Below is a small trained network, with its code and all its weights. Each question gives an input and a target symbol and asks what happens when units are switched off, that is, made to give their printed mean instead of their output.

import numpy as np


def w(rows, s, z=0):
    codes = np.array(rows[::2]) - 128.0
    scale = np.full(codes.shape[1], s)
    scale[-1] = z or s
    return codes * scale


def f(y):
    return np.maximum(y, 0)


def softmax(a):
    e = np.exp(a - a.max(-1, keepdims=True))
    return e / e.sum(-1, keepdims=True)


def log_softmax(a):
    a = a - a.max(-1, keepdims=True)
    return a - np.log(np.exp(a).sum(-1, keepdims=True))


def net(x, mask):
    ids = ['αβγζμξσω'.index(c) for c in x.split()]
    T = len(ids)
    res = E[ids] + P[:T]
    r = res
    for j in range(2):
        rows = slice(4 * j, 4 * j + 4)
        q, k, v = (r @ M[0][rows].T for M in (Q, K, V))
        z = softmax(np.where(np.tri(T) > 0, q @ k.T / 4**0.5, -1e9)) @ v
        o = O[0][rows]
        res = res + np.where(mask[j], z, o[:, -1]) @ o[:, :-1]
    y = f(res @ A[0][:, :-1].T + A[0][:, -1])
    res = res + np.where(mask[2:18], y, B[0][:, -1]) @ B[0][:, :-1]
    return log_softmax(res[-1] @ U[:, :-1].T + U[:, -1])


Q, K, V, O, A, B = {}, {}, {}, {}, {}, {}
E = w([
[159,67,113,115],'α',
[190,110,76,147],'β',
[138,120,71,163],'γ',
[108,108,125,152],'ζ',
[62,26,184,113],'μ',
[169,69,165,157],'ξ',
[34,176,3,203],'σ',
[117,159,151,90],'ω',
],0.015)
P = w([
[207,81,55,96],'0',
[187,80,12,202],'1',
[126,180,116,161],'2',
[194,174,2,183],'3',
[184,167,108,113],'4',
[184,179,101,145],'5',
[109,144,124,144],'6',
[210,201,62,164],'7',
[176,178,75,159],'8',
[176,193,82,161],'9',
],0.0044)
Q[0] = w([
[206,177,172,253],'H1',
[62,96,159,104],'H1',
[135,81,137,139],'H1',
[141,35,126,206],'H1',
[60,139,120,145],'H2',
[151,223,217,107],'H2',
[137,76,120,136],'H2',
[94,180,253,59],'H2',
],0.0076)
K[0] = w([
[141,156,254,124],'H1',
[95,74,131,179],'H1',
[77,155,173,186],'H1',
[124,195,51,135],'H1',
[134,82,99,69],'H2',
[191,115,70,170],'H2',
[120,130,186,184],'H2',
[154,32,90,199],'H2',
],0.0083)
V[0] = w([
[92,92,72,169],'H1',
[120,92,159,76],'H1',
[119,143,161,153],'H1',
[129,211,162,115],'H1',
[185,160,50,152],'H2',
[249,182,177,159],'H2',
[117,171,92,170],'H2',
[165,16,146,163],'H2',
],0.013)
O[0] = w([
[173,150,78,171,254],'H1',
[98,217,135,56,60],'H1',
[219,122,194,146,96],'H1',
[39,150,222,213,33],'H1',
[36,43,79,151,202],'H2',
[105,25,202,37,49],'H2',
[90,16,157,240,170],'H2',
[254,120,85,93,189],'H2',
],0.0073,0.0068)
A[0] = w([
[77,162,94,193,55],'N1',
[115,117,139,105,1],'N2',
[170,138,154,76,254],'N3',
[163,147,98,158,112],'N4',
[125,113,196,99,251],'N5',
[162,118,35,196,18],'N6',
[118,170,109,178,120],'N7',
[65,255,118,149,49],'N8',
[75,183,135,130,33],'N9',
[229,186,95,164,125],'N10',
[140,179,98,155,246],'N11',
[119,121,127,95,254],'N12',
[74,153,42,117,193],'N13',
[150,128,130,33,248],'N14',
[150,157,83,169,94],'N15',
[108,130,82,166,121],'N16',
],0.009,0.0051)
B[0] = w([
[219,83,167,98,180],'N1',
[254,110,100,130,128],'N2',
[174,150,154,170,158],'N3',
[58,94,143,106,180],'N4',
[147,154,88,171,133],'N5',
[101,121,180,44,252],'N6',
[190,70,142,122,167],'N7',
[101,31,99,141,146],'N8',
[159,188,59,176,129],'N9',
[59,108,207,112,204],'N10',
[71,170,161,156,199],'N11',
[176,198,121,201,150],'N12',
[140,151,107,139,208],'N13',
[211,184,143,148,161],'N14',
[108,93,154,113,190],'N15',
[145,158,136,130,193],'N16',
],0.0074,0.017)
U = w([
[46,58,160,96,147],'α',
[115,105,68,67,41],'β',
[59,164,202,68,80],'γ',
[92,163,173,105,121],'ζ',
[70,204,110,254,254],'μ',
[147,62,219,131,94],'ξ',
[151,109,112,70,77],'σ',
[122,139,88,36,69],'ω',
],0.0074,0.0051)

Each question gives the input, a string of symbols that net reads in full, and the target symbol t.
The units are the heads (4 rows each of Q, K, V and O) and the neurons (one row each of A and B). Each row of codes is followed by its name. A weight is (code - 128) times the scale printed after its matrix; where a second scale follows, it is the last column's (O, A, B and U).
mask holds one flag per unit, heads first, then neurons. A switched-off unit (its flag False) gives its mean, the last column of its rows in O or B, instead of its output. The means were averaged over made-up inputs and are rounded, as every weight is.
A unit's drop is (log p(t) with every unit on - log p(t) with that unit switched off) / (log p(t) with every unit on - log p(t) with every unit switched off).
The circuit of an input: a set's keep is (log p(t) with only the set's units on - log p(t) with every unit switched off) / (log p(t) with every unit on - log p(t) with every unit switched off). Starting from the 12 units with the biggest drops (on a tie, the unit counted first), units are removed one at a time, each time the one whose removal leaves the highest keep (on an exact tie, the one counted first), for as long as the keep stays at least 0.8.
units of the circuit, in order: the units of the circuit, biggest drop first
unit that matters most: the unit with the biggest drop
k most important neurons: the k neurons with the biggest drops, biggest first
which heads matter: for each layer, one digit per head in row order, 1 if its drop is at least 0.15 and else 0, layers parted by /
drop when u is switched off: that unit's drop, to one decimal
input ξ σ β, target α: units of the circuit, in order => N14; H2
input ω ξ ξ ω γ, target μ: 2 most important neurons => N6; N1
input μ μ β, target γ: unit that matters most => N10
input σ σ γ α, target α: which heads matter => 10
input ω σ α ξ ω β, target μ: which heads matter => 11
input μ ξ μ σ, target γ: which heads matter => 01
input σ σ β γ, target α: which heads matter => 00
input α ω ξ ω μ, target μ: units of the circuit, in order => N6; N1; N10
input σ β σ σ, target ξ: 4 most important neurons => N1; N7; N6; N16
input α ξ σ ω, target μ: 2 most important neurons => N6; N1
input ξ ω σ γ σ σ σ ω, target μ: 2 most important neurons => N6; N10
input μ μ μ, target γ: drop when N11 is switched off => 0.1
input γ μ μ σ, target γ: drop when H2 is switched off => 0.4
input σ β γ, target α: drop when H1 is switched off => 0.2
input α β σ ξ, target α: drop when N11 is switched off => 0.0
